Here is a tiny trained network, its code and every weight. The questions are about switching its units off for an input and a class, where a switched-off unit gives its printed mean instead of its output.

import numpy as np


def w(rows, s, z=0):
    codes = np.array(rows[::2]) - 128.0
    scale = np.full(codes.shape[1], s)
    scale[-1] = z or s
    return codes * scale


def f(y):
    return np.maximum(y, 0)


def log_softmax(a):
    a = a - a.max(-1, keepdims=True)
    return a - np.log(np.exp(a).sum(-1, keepdims=True))


def net(x, mask):
    res = np.array(x, float).reshape(1, 5) / 4 @ E
    y = f(res @ A[0][:, :-1].T + A[0][:, -1])
    res = res + np.where(mask, y, B[0][:, -1]) @ B[0][:, :-1]
    return log_softmax(res[-1] @ U[:, :-1].T + U[:, -1])


A, B = {}, {}
E = w([
[130,21,82,158,190,203],'x0',
[118,136,121,119,142,129],'x1',
[131,84,188,52,164,2],'x2',
[21,113,209,194,139,152],'x3',
[38,114,58,167,74,37],'x4',
],0.0084)
A[0] = w([
[120,99,149,67,165,65,90],'n0',
[77,128,75,166,111,89,18],'n1',
[164,160,145,130,176,169,137],'n2',
[192,117,57,87,121,117,177],'n3',
[110,116,121,173,102,102,84],'n4',
[188,155,206,105,140,165,157],'n5',
[94,139,150,74,137,113,194],'n6',
[119,167,107,168,102,175,73],'n7',
[154,141,191,100,153,169,225],'n8',
[110,126,184,114,132,165,141],'n9',
[176,145,46,90,129,119,220],'n10',
[138,209,145,124,119,95,185],'n11',
[112,119,97,157,121,90,182],'n12',
[117,172,79,135,124,163,98],'n13',
[136,209,142,131,96,99,150],'n14',
[122,58,145,96,147,96,89],'n15',
[144,115,125,122,142,93,166],'n16',
[85,119,79,107,129,82,135],'n17',
[56,97,187,173,141,136,247],'n18',
[143,5,78,144,187,129,217],'n19',
[135,155,161,155,139,80,199],'n20',
[88,184,154,92,119,116,20],'n21',
[157,88,164,142,142,73,117],'n22',
[110,98,90,129,187,156,104],'n23',
[148,196,78,215,96,161,57],'n24',
[101,118,93,138,95,101,30],'n25',
[115,145,81,132,102,169,120],'n26',
],0.014,0.0011)
B[0] = w([
[71,103,190,90,138,180,224],'n0',
[195,21,93,120,175,62,196],'n1',
[158,87,68,38,134,127,195],'n2',
[189,225,166,207,186,97,222],'n3',
[147,117,77,72,202,61,168],'n4',
[118,26,63,133,170,70,220],'n5',
[130,113,166,163,111,191,177],'n6',
[138,90,218,93,138,170,201],'n7',
[151,96,37,112,118,32,208],'n8',
[214,144,94,146,250,110,178],'n9',
[189,200,193,205,175,88,218],'n10',
[39,125,42,161,51,224,199],'n11',
[159,113,122,94,172,80,175],'n12',
[157,92,205,82,80,181,185],'n13',
[78,154,3,188,42,196,202],'n14',
[125,138,193,45,49,198,195],'n15',
[146,144,201,91,102,151,168],'n16',
[236,124,97,44,159,112,189],'n17',
[170,229,171,255,228,90,221],'n18',
[21,175,32,207,28,211,246],'n19',
[84,156,136,129,105,131,176],'n20',
[130,146,92,135,80,135,178],'n21',
[93,121,195,104,101,202,188],'n22',
[70,125,94,169,47,180,188],'n23',
[135,94,199,70,107,204,228],'n24',
[182,58,101,112,169,91,173],'n25',
[175,95,203,65,149,183,187],'n26',
],0.0055,0.011)
U = w([
[50,135,40,190,47,147,242],'0',
[109,74,252,73,111,151,6],'1',
[149,35,51,102,201,63,1],'2',
[154,233,164,211,199,93,234],'3',
],0.012,0.0007)

Each question gives the input, the list of numbers given to net, and the class t.
The units are the neurons (one row each of A and B). Each row of codes is followed by its name. A weight is (code - 128) times the scale printed after its matrix; where a second scale follows, it is the last column's (A, B and U).
mask holds one flag per neuron, in row order. A switched-off neuron (its flag False) gives its mean, the last column of its row in B, instead of its output. The means were averaged over made-up inputs and are rounded, as every weight is.
A unit's drop is (log p(t) with every unit on - log p(t) with that unit switched off) / (log p(t) with every unit on - log p(t) with every unit switched off).
The circuit of an input: a set's keep is (log p(t) with only the set's units on - log p(t) with every unit switched off) / (log p(t) with every unit on - log p(t) with every unit switched off). Starting from the 12 units with the biggest drops (on a tie, the unit counted first), units are removed one at a time, each time the one whose removal leaves the highest keep (on an exact tie, the one counted first), for as long as the keep stays at least 0.8.
circuit, biggest first: the units of the circuit, biggest drop first
unit that matters most: the unit with the biggest drop
top k neurons: the k neurons with the biggest drops, biggest first
drop when u is switched off: that unit's drop, to one decimal
input [5,-2,7,1,7], class 1: circuit, biggest first => n15
input [3,-7,4,7,-7], class 2: circuit, biggest first => n5; n8
input [1,-3,-8,-8,1], class 1: circuit, biggest first => n24; n26
input [-2,1,3,8,-7], class 3: top 2 neurons => n18; n1
input [-2,-3,4,-6,0], class 3: top 3 neurons => n3; n10; n24
input [-3,0,-5,-4,0], class 1: top 3 neurons => n24; n18; n19
input [2,-1,-2,-3,-2], class 3: circuit, biggest first => n3; n10
input [0,8,-6,5,8], class 2: circuit, biggest first => n1; n4
input [-8,7,3,-6,3], class 0: top 2 neurons => n11; n14
input [8,-8,-3,-4,-7], class 0: top 2 neurons => n19; n23
input [-8,-6,5,7,-3], class 0: circuit, biggest first => n11; n14
input [3,7,-1,-7,-3], class 3: top 2 neurons => n3; n10
input [-6,-3,0,-6,-7], class 2: top 2 neurons => n5; n19
input [0,7,3,-8,-7], class 3: unit that matters most => n3
input [0,-8,-1,-4,5], class 2: top 2 neurons => n18; n1
input [-5,3,-8,7,8], class 1: top 2 neurons => n24; n7
input [1,1,3,-2,1], class 1: top 2 neurons => n18; n14
input [5,5,-6,-6,4], class 1: top 4 neurons => n24; n26; n13; n18
input [-3,1,-6,-7,0], class 3: drop when n13 is switched off => -0.1
input [-4,-3,-3,8,3], class 3: drop when n18 is switched off => 0.6
input [0,-7,3,-5,-7], class 2: circuit, biggest first => n5
input [8,7,2,-4,3], class 0: drop when n19 is switched off => 0.5
